Below are the code and all the weights of a small trained network. Each question names an input and a class and asks about switching units off, where a switched-off unit gives its printed mean instead of its output.

import numpy as np


def w(rows, s, z=0):
    codes = np.array(rows[::2]) - 128.0
    scale = np.full(codes.shape[1], s)
    scale[-1] = z or s
    return codes * scale


def norm(h):
    return h / np.sqrt((h * h).mean(-1, keepdims=True) + 1e-5)


def f(y):
    return y / 2 * (1 + np.tanh(0.7978845608 * (y + 0.044715 * y**3)))


def log_softmax(a):
    a = a - a.max(-1, keepdims=True)
    return a - np.log(np.exp(a).sum(-1, keepdims=True))


def net(x, mask):
    res = np.array(x, float).reshape(1, 4) / 4 @ E
    u = 0
    for l in range(4):
        y = f(norm(res) @ A[l][:, :-1].T + A[l][:, -1])
        res = res + np.where(mask[u : u + 10], y, B[l][:, -1]) @ B[l][:, :-1]
        u += 10
    return log_softmax(norm(res)[-1] @ U[:, :-1].T + U[:, -1])


A, B = {}, {}
E = w([
[87,136,253],'x0',
[49,84,133],'x1',
[220,26,134],'x2',
[163,148,93],'x3',
],0.0059)
A[0] = w([
[73,95,146,140],'L0N0',
[190,134,135,159],'L0N1',
[99,97,203,95],'L0N2',
[104,254,118,16],'L0N3',
[66,151,164,4],'L0N4',
[26,171,86,21],'L0N5',
[127,59,127,81],'L0N6',
[80,123,132,40],'L0N7',
[120,200,90,57],'L0N8',
[119,126,124,100],'L0N9',
],0.0095,0.0018)
B[0] = w([
[69,182,133,185],'L0N0',
[173,154,173,180],'L0N1',
[93,187,125,218],'L0N2',
[176,63,108,252],'L0N3',
[49,184,100,180],'L0N4',
[165,254,63,240],'L0N5',
[130,84,153,171],'L0N6',
[162,121,139,133],'L0N7',
[100,114,114,178],'L0N8',
[110,127,125,120],'L0N9',
],0.0058,0.0027)
A[1] = w([
[161,201,230,176],'L1N0',
[78,236,75,252],'L1N1',
[156,144,214,114],'L1N2',
[220,198,155,26],'L1N3',
[185,135,70,59],'L1N4',
[134,182,14,95],'L1N5',
[1,64,121,120],'L1N6',
[182,170,143,1],'L1N7',
[184,117,166,168],'L1N8',
[237,125,66,214],'L1N9',
],0.0077,0.0015)
B[1] = w([
[137,66,201,186],'L1N0',
[83,106,215,254],'L1N1',
[71,81,187,153],'L1N2',
[217,82,110,155],'L1N3',
[95,190,93,159],'L1N4',
[59,195,153,206],'L1N5',
[254,107,107,164],'L1N6',
[170,108,102,128],'L1N7',
[88,130,153,156],'L1N8',
[142,199,147,226],'L1N9',
],0.0058,0.0047)
A[2] = w([
[55,165,50,217],'L2N0',
[122,161,244,190],'L2N1',
[237,152,145,8],'L2N2',
[165,94,129,202],'L2N3',
[160,217,91,68],'L2N4',
[142,178,178,234],'L2N5',
[174,131,54,102],'L2N6',
[134,44,121,25],'L2N7',
[172,149,207,220],'L2N8',
[132,60,130,2],'L2N9',
],0.011,0.003)
B[2] = w([
[225,129,214,208],'L2N0',
[86,37,227,253],'L2N1',
[254,63,184,161],'L2N2',
[68,129,202,164],'L2N3',
[135,154,185,176],'L2N4',
[171,36,173,210],'L2N5',
[86,52,155,156],'L2N6',
[86,153,126,141],'L2N7',
[118,29,183,214],'L2N8',
[75,179,59,130],'L2N9',
],0.0056,0.0064)
A[3] = w([
[79,66,195,254],'L3N0',
[94,151,134,111],'L3N1',
[151,253,46,104],'L3N2',
[85,138,77,110],'L3N3',
[138,133,99,85],'L3N4',
[166,130,139,86],'L3N5',
[123,151,100,56],'L3N6',
[175,92,115,184],'L3N7',
[109,167,141,106],'L3N8',
[167,120,195,73],'L3N9',
],0.012,0.0056)
B[3] = w([
[131,169,20,250],'L3N0',
[155,133,131,128],'L3N1',
[142,137,254,153],'L3N2',
[138,129,162,119],'L3N3',
[127,118,172,118],'L3N4',
[114,128,145,128],'L3N5',
[102,99,157,117],'L3N6',
[109,185,97,155],'L3N7',
[142,136,135,131],'L3N8',
[119,98,114,158],'L3N9',
],0.0095,0.013)
U = w([
[115,132,7,129],'0',
[204,144,57,1],'1',
[162,220,247,151],'2',
[122,112,91,232],'3',
[230,81,156,184],'4',
[39,231,132,112],'5',
[46,41,181,135],'6',
[122,143,114,49],'7',
],0.016,0.0052)

Each question gives the input, the list of numbers given to net, and the class t.
The units are the neurons (one row each of A and B). Each row of codes is followed by its name. A weight is (code - 128) times the scale printed after its matrix; where a second scale follows, it is the last column's (A, B and U).
mask holds one flag per neuron, layer by layer. A switched-off neuron (its flag False) gives its mean, the last column of its row in B, instead of its output. The means were averaged over made-up inputs and are rounded, as every weight is.
A unit's drop is (log p(t) with every unit on - log p(t) with that unit switched off) / (log p(t) with every unit on - log p(t) with every unit switched off).
most important unit: the unit with the biggest drop
k most important neurons: the k neurons with the biggest drops, biggest first
top k neurons in layer l: the k neurons of layer l with the biggest drops, biggest first
drop of u: that unit's drop, to one decimal
input [1,-5,-4,8], class 4: most important unit => L3N0
input [3,8,-2,-5], class 5: 2 most important neurons => [L3N0, L0N0]
input [6,3,-3,5], class 6: 2 most important neurons => [L2N1, L1N1]
input [8,-1,-5,-7], class 6: top 2 neurons in layer 1 => [L1N0, L1N5]
input [-1,5,-1,-4], class 0: 2 most important neurons => [L3N0, L3N2]
input [-3,-5,-2,1], class 2: 2 most important neurons => [L3N0, L1N4]
input [5,-7,2,3], class 4: 2 most important neurons => [L1N3, L1N1]
input [-3,0,7,-2], class 0: 2 most important neurons => [L0N5, L2N0]
input [-2,6,-8,1], class 2: drop of L0N5 => 0.7
input [-1,6,5,2], class 0: drop of L0N2 => 0.0
input [3,-7,-3,-5], class 6: drop of L2N1 => 0.1
input [-3,-5,-2,7], class 2: drop of L1N5 => 0.2
input [-2,-4,-3,1], class 2: top 2 neurons in layer 0 => [L0N3, L0N8]
input [-2,2,-8,1], class 2: most important unit => L0N5
